Below are the code and all the weights of a small trained network. Each question names an input and a class and asks about switching units off, where a switched-off unit gives its printed mean instead of its output.

import numpy as np


def w(rows, s, z=0):
    codes = np.array(rows[::2]) - 128.0
    scale = np.full(codes.shape[1], s)
    scale[-1] = z or s
    return codes * scale


def norm(h):
    return h / np.sqrt((h * h).mean(-1, keepdims=True) + 1e-5)


def f(y):
    return np.maximum(y, 0)


def log_softmax(a):
    a = a - a.max(-1, keepdims=True)
    return a - np.log(np.exp(a).sum(-1, keepdims=True))


def net(x, mask):
    res = np.array(x, float).reshape(1, 7) / 4 @ E
    u = 0
    for l in range(3):
        y = f(norm(res) @ A[l][:, :-1].T + A[l][:, -1])
        res = res + np.where(mask[u : u + 6], y, B[l][:, -1]) @ B[l][:, :-1]
        u += 6
    return log_softmax(norm(res)[-1] @ U[:, :-1].T + U[:, -1])


A, B = {}, {}
E = w([
[103,132,137,155,148,122,172,120,155,114,139,165],'x0',
[73,6,193,138,130,83,186,124,53,161,100,69],'x1',
[128,146,141,187,88,111,112,120,104,114,169,111],'x2',
[195,214,205,131,141,48,145,124,78,173,53,181],'x3',
[124,128,126,123,128,125,129,114,126,132,130,129],'x4',
[161,123,173,77,201,81,111,129,134,127,225,108],'x5',
[184,135,116,82,58,91,221,141,189,118,132,70],'x6',
],0.011)
A[0] = w([
[132,151,165,229,30,103,110,102,64,78,220,116,6],'L0N0',
[163,113,119,81,36,167,11,115,85,152,27,47,15],'L0N1',
[155,125,172,83,180,116,98,135,121,103,161,72,28],'L0N2',
[123,81,119,16,208,175,152,116,155,115,29,165,3],'L0N3',
[172,123,133,58,80,152,4,169,76,155,105,54,99],'L0N4',
[62,133,159,226,181,135,236,108,211,66,108,188,67],'L0N5',
],0.013,0.0043)
B[0] = w([
[79,163,112,104,173,115,89,192,191,248,85,49,239],'L0N0',
[149,92,82,156,108,83,153,151,80,135,169,206,255],'L0N1',
[171,85,125,131,99,88,109,153,78,154,174,207,217],'L0N2',
[84,192,121,170,127,105,70,173,170,247,127,14,230],'L0N3',
[117,145,68,133,193,114,219,46,138,102,141,116,254],'L0N4',
[99,113,71,114,117,77,173,106,84,140,174,196,238],'L0N5',
],0.012,0.0067)
A[1] = w([
[61,110,143,178,212,181,52,82,44,108,100,149,34],'L1N0',
[50,15,91,103,124,221,98,149,168,68,177,83,47],'L1N1',
[92,18,213,147,111,130,149,105,60,131,73,56,4],'L1N2',
[133,135,159,186,95,138,91,165,129,150,125,69,62],'L1N3',
[160,173,221,138,158,92,132,123,75,118,7,152,24],'L1N4',
[153,100,152,90,22,98,186,126,163,81,118,66,53],'L1N5',
],0.017,0.0029)
B[1] = w([
[185,101,165,97,91,168,248,167,225,145,127,113,235],'L1N0',
[161,190,182,155,98,43,110,60,68,139,85,116,254],'L1N1',
[80,153,95,138,218,135,90,151,140,29,101,160,223],'L1N2',
[114,115,130,116,139,140,110,96,144,150,102,99,177],'L1N3',
[139,139,143,158,79,82,111,46,98,113,122,71,215],'L1N4',
[164,95,162,129,135,200,195,145,193,166,115,128,198],'L1N5',
],0.015,0.0091)
A[2] = w([
[156,75,232,57,184,129,64,132,101,111,240,109,6],'L2N0',
[72,100,78,157,15,213,129,147,72,123,7,154,21],'L2N1',
[168,233,117,112,85,230,43,117,170,46,130,160,83],'L2N2',
[136,137,139,158,110,129,163,104,54,108,141,84,107],'L2N3',
[81,85,118,114,174,108,140,146,89,98,134,88,60],'L2N4',
[76,133,152,125,130,88,170,133,90,134,201,175,162],'L2N5',
],0.019,0.0026)
B[2] = w([
[85,149,158,206,65,138,116,217,73,123,178,140,203],'L2N0',
[140,144,208,158,122,99,77,217,86,118,254,123,208],'L2N1',
[49,64,139,109,221,150,101,134,115,56,65,122,175],'L2N2',
[130,133,107,98,117,172,104,85,101,108,110,135,244],'L2N3',
[141,154,99,83,144,177,88,134,159,108,119,148,213],'L2N4',
[142,77,59,93,121,142,129,85,140,116,130,160,255],'L2N5',
],0.016,0.0084)
U = w([
[169,163,158,149,79,59,106,2,52,86,95,101,112],'0',
[124,102,158,175,91,95,107,216,62,82,242,196,98],'1',
[139,80,56,101,145,122,157,93,141,116,153,168,255],'2',
[87,112,136,112,237,159,92,147,165,5,76,139,99],'3',
[78,158,117,136,157,101,71,174,178,216,113,35,71],'4',
[200,84,209,124,114,195,225,142,219,134,123,107,97],'5',
],0.0098,0.0075)

Each question gives the input, the list of numbers given to net, and the class t.
The units are the neurons (one row each of A and B). Each row of codes is followed by its name. A weight is (code - 128) times the scale printed after its matrix; where a second scale follows, it is the last column's (A, B and U).
mask holds one flag per neuron, layer by layer. A switched-off neuron (its flag False) gives its mean, the last column of its row in B, instead of its output. The means were averaged over made-up inputs and are rounded, as every weight is.
A unit's drop is (log p(t) with every unit on - log p(t) with that unit switched off) / (log p(t) with every unit on - log p(t) with every unit switched off).
The circuit of an input: a set's keep is (log p(t) with only the set's units on - log p(t) with every unit switched off) / (log p(t) with every unit on - log p(t) with every unit switched off). Starting from the 12 units with the biggest drops (on a tie, the unit counted first), units are removed one at a time, each time the one whose removal leaves the highest keep (on an exact tie, the one counted first), for as long as the keep stays at least 0.8.
circuit, biggest first: the units of the circuit, biggest drop first
k most important neurons: the k neurons with the biggest drops, biggest first
top k neurons in layer l: the k neurons of layer l with the biggest drops, biggest first
input [-4,2,-6,5,-8,0,6], class 4: most important neuron -> [L0N3]
input [5,8,4,0,0,8,8], class 1: top 2 neurons in layer 1 -> [L1N0 L1N3]
input [-8,7,3,-2,1,-3,-3], class 2: circuit, biggest first -> [L0N1 L2N5]
input [4,-7,7,7,4,-8,1], class 1: 3 most important neurons -> [L2N1 L1N1 L0N4]
input [1,-7,7,-3,7,-1,-2], class 3: 2 most important neurons -> [L2N2 L0N3]
input [-6,-7,8,-2,-1,-6,-2], class 4: 2 most important neurons -> [L0N0 L1N2]
input [1,3,3,-6,-2,-2,6], class 0: 2 most important neurons -> [L1N1 L1N0]
input [2,6,-7,-4,1,8,-7], class 1: top 2 neurons in layer 0 -> [L0N2 L0N0]
input [-7,-3,-3,6,-7,8,-2], class 1: top 3 neurons in layer 0 -> [L0N2 L0N5 L0N1]
input [-3,-2,2,7,7,-8,8], class 1: circuit, biggest first -> [L2N1 L1N1]
input [6,3,4,3,-6,-7,2], class 1: 3 most important neurons -> [L2N1 L0N4 L1N1]
input [3,-6,7,-7,-7,-3,-6], class 0: 3 most important neurons -> [L1N1 L0N3 L1N2]
input [-7,-7,1,-4,4,8,5], class 1: circuit, biggest first -> [L2N0 L0N2]
input [5,8,-2,3,-2,-1,6], class 3: top 2 neurons in layer 1 -> [L1N2 L1N0]
input [5,-4,5,-1,8,-3,8], class 5: circuit, biggest first -> [L1N5]
input [-7,-3,2,3,1,6,3], class 2: top 2 neurons in layer 2 -> [L2N5 L2N1]
input [6,-3,7,4,1,4,3], class 4: 2 most important neurons -> [L0N0 L0N1]
input [6,0,-1,2,-6,2,-7], class 5: top 3 neurons in layer 0 -> [L0N1 L0N2 L0N4]
input [1,-8,7,2,4,7,8], class 3: 4 most important neurons -> [L2N2 L1N0 L0N3 L0N1]
input [0,3,3,-1,5,-5,-7], class 5: most important neuron -> [L1N0]
input [5,-4,8,-8,3,8,-7], class 0: 3 most important neurons -> [L1N1 L0N1 L0N3]
input [2,-1,5,3,-6,0,7], class 5: 2 most important neurons -> [L1N5 L0N3]
input [-4,-4,7,-6,-2,0,-2], class 4: 3 most important neurons -> [L0N0 L1N4 L2N5]
input [-1,2,-3,3,7,-5,-3], class 1: 4 most important neurons -> [L2N1 L0N1 L0N0 L1N1]
input [4,3,8,-3,-6,3,8], class 4: 2 most important neurons -> [L0N0 L1N0]
input [-6,-5,2,-4,7,-5,7], class 5: top 3 neurons in layer 1 -> [L1N5 L1N2 L1N4]
input [-5,8,6,-4,-6,-2,-8], class 3: circuit, biggest first -> [L1N2]
input [-4,-1,-5,5,0,-6,-8], class 5: top 2 neurons in layer 1 -> [L1N0 L1N1]
input [-8,6,-2,1,-7,1,-5], class 2: top 2 neurons in layer 0 -> [L0N1 L0N4]
input [5,-5,-5,-8,-3,-2,-8], class 0: top 2 neurons in layer 1 -> [L1N1 L1N5]
